[[ -5  10 -15  65]
 [ 24  -2  23 -92]
 [  0  18   0  23]
 [ 12   8  11 -38]
 [-11  13 -29  -6]]
|
[[24 -2 23]
 [ 0 18  0]]

[[ 56  72  44  17  -7]
 [ -1 -62  77  40  17]
 [-22 -57  70  27  -8]]
|
[[ -1 -62  77]
 [-22 -57  70]]

[[  9  60  52]
 [103 -25  46]
 [103 -28  89]
 [ 38 -16 -69]]
|
[[103 -25  46]
 [103 -28  89]]

[[ 13 -32 -16]
 [ 24  47  74]
 [  6  49  78]
 [-61   7  92]
 [-81  15 -37]]
|
[[24 47 74]
 [ 6 49 78]]

[[ 23  43   7  -8  22]
 [ -1 -39  40  25  85]
 [ 49  91  39   1 -27]
 [  1  26  -4 -16  36]]
|
[[ -1 -39  40]
 [ 49  91  39]]

[[ 22 -26  -6 -22]
 [-12   9 -13  38]
 [ 11  63  76   0]
 [ 37  24  -4  17]
 [ 15  10  29 -20]]
|
[[-12   9 -13]
 [ 11  63  76]]

[[ -45   90   85  -26   67]
 [  27  -44   53 -100   23]
 [ -20  -69   47   -2  -36]
 [  52  -35    3  -50  -57]]
|
[[ 27 -44  53]
 [-20 -69  47]]

[[ 16   4  37]
 [ 42   0  61]
 [-52  -1 -90]
 [-79 -64  30]
 [ 40   5  72]]
|
[[ 42   0  61]
 [-52  -1 -90]]
---
[[-47 -40  -9 -77  48  51 -55 -18 -54 -29  47 -21  -9]
 [-49 -49  -3 -57 -42  29 -36   4  -3  46  38  33   0]
 [-10  -8  -7 -10  30 -30   2   3 -22 -34  22 -26 -20]
 [  4   3  -3   3  11  26  -8   7 -12 -11  14 -15  15]
 [ 26  37   3  34 -14  30 -45 -47  41   1 -52   0  43]
 [ 17  32  -2  15  42  34 -56 -32  -5 -44  10 -35  30]
 [  5  11 -22   6  31 -22  -2 -37  15  23 -27   2   1]]
|
[[ 26  37   3  34 -14  30 -45 -47  41   1 -52   0  43]
 [ 17  32  -2  15  42  34 -56 -32  -5 -44  10 -35  30]
 [  5  11 -22   6  31 -22  -2 -37  15  23 -27   2   1]
 [  4   3  -3   3  11  26  -8   7 -12 -11  14 -15  15]
 [-10  -8  -7 -10  30 -30   2   3 -22 -34  22 -26 -20]
 [-47 -40  -9 -77  48  51 -55 -18 -54 -29  47 -21  -9]
 [-49 -49  -3 -57 -42  29 -36   4  -3  46  38  33   0]]

[[  8 -16   3 -31  -2 -44  16  28 -12  -6 -20 -16 -26  -3 -11]
 [ -7  -1 -24 -19 -13 -38 -13  27 -24  52  11 -22   2   7  41]
 [  1  12  10   9   6  -4   1  -7   1 -38 -38  -8  10  -3 -21]
 [-22  23   3  -7  11 -44  24 -42  29  -5  81   6   4   8 -50]
 [ -2  -6 -24   1   2  -1  44 -23   4 -24 -29   4  -8 -22  32]
 [  0 -11 -18  12 -20   2  -5  -5  10 -31  50  13  31   5 -30]]
|
[[-22  23   3  -7  11 -44  24 -42  29  -5  81   6   4   8 -50]
 [  1  12  10   9   6  -4   1  -7   1 -38 -38  -8  10  -3 -21]
 [ -7  -1 -24 -19 -13 -38 -13  27 -24  52  11 -22   2   7  41]
 [ -2  -6 -24   1   2  -1  44 -23   4 -24 -29   4  -8 -22  32]
 [  0 -11 -18  12 -20   2  -5  -5  10 -31  50  13  31   5 -30]
 [  8 -16   3 -31  -2 -44  16  28 -12  -6 -20 -16 -26  -3 -11]]

[[ 74 -59 -44  75  60  -5 -41]
 [-43 -25 -31  -8 -42 -36 -71]
 [ 36 -60  87 -53 -72 -37  36]
 [-33  86 -79  -8 -31 -63  34]
 [ 10 -70  26  18   1  80  56]
 [ 81 -14  20   5  -4 -69  37]
 [ 17  -6  77  71 -25 -36 -79]
 [ 25   5 -42 -48  58 -41 -73]]
|
[[-33  86 -79  -8 -31 -63  34]
 [ 25   5 -42 -48  58 -41 -73]
 [ 17  -6  77  71 -25 -36 -79]
 [ 81 -14  20   5  -4 -69  37]
 [-43 -25 -31  -8 -42 -36 -71]
 [ 74 -59 -44  75  60  -5 -41]
 [ 36 -60  87 -53 -72 -37  36]
 [ 10 -70  26  18   1  80  56]]

[[-76 -60  36]
 [-37  32 -15]
 [  6  75  -1]
 [-27  46 -11]
 [-66  -9  64]]
|
[[  6  75  -1]
 [-27  46 -11]
 [-37  32 -15]
 [-66  -9  64]
 [-76 -60  36]]

[[ 3  0  2 69 68  0  5 67 67  2 80 71 45]
 [ 3 -1 14 64 85  5  5 67 68  1 76 71 76]
 [15  3 -2 -1 63 20 -9 10 15 -3 -5 70 14]]
|
[[15  3 -2 -1 63 20 -9 10 15 -3 -5 70 14]
 [ 3  0  2 69 68  0  5 67 67  2 80 71 45]
 [ 3 -1 14 64 85  5  5 67 68  1 76 71 76]]

[[  29   -4   33   19   -7]
 [  37   18    6  -44   56]
 [  45    3  -37  -49  -52]
 [  -5   39   19  -71   31]
 [ -27    0  -30   38   69]
 [  47    6  -99   33   -6]
 [-100    4  -20   71  -37]
 [ -65    5  -58  -75   30]
 [  11  -10   26   -1  -24]
 [ -31  -17   -3   83   19]]
|
[[  -5   39   19  -71   31]
 [  37   18    6  -44   56]
 [  47    6  -99   33   -6]
 [ -65    5  -58  -75   30]
 [-100    4  -20   71  -37]
 [  45    3  -37  -49  -52]
 [ -27    0  -30   38   69]
 [  29   -4   33   19   -7]
 [  11  -10   26   -1  -24]
 [ -31  -17   -3   83   19]]
---
[[  32   64   19  -62]
 [ -16  -60  -22   61]
 [-101  -12    6   46]]
|
[ 32 -60   6]

[[ 33  94 -36]
 [-89 -24  12]]
|
[ 33 -24]

[[ 38  -1 -79]
 [ 81  72 -69]
 [ 34  31 -36]
 [ 50  27 -43]]
|
[ 38  72 -36]

[[ -40  -21   23 -103]
 [ -15    2   46  -62]
 [ -23  -21   17  -39]]
|
[-40   2  17]

[[-74 -40]
 [  1 -11]
 [ 43  15]]
|
[-74 -11]

[[-13   3  39  41]
 [ 14 -49 -79 -39]
 [ 16 -35  60 -26]
 [-17 -18   4 -10]]
|
[-13 -49  60 -10]

[[-18 -64  -7  69   9]
 [ 71  62 -75  32  44]
 [-52  46  -5 -78 -25]
 [ 75  -6 -12 -67  48]]
|
[-18  62  -5 -67]
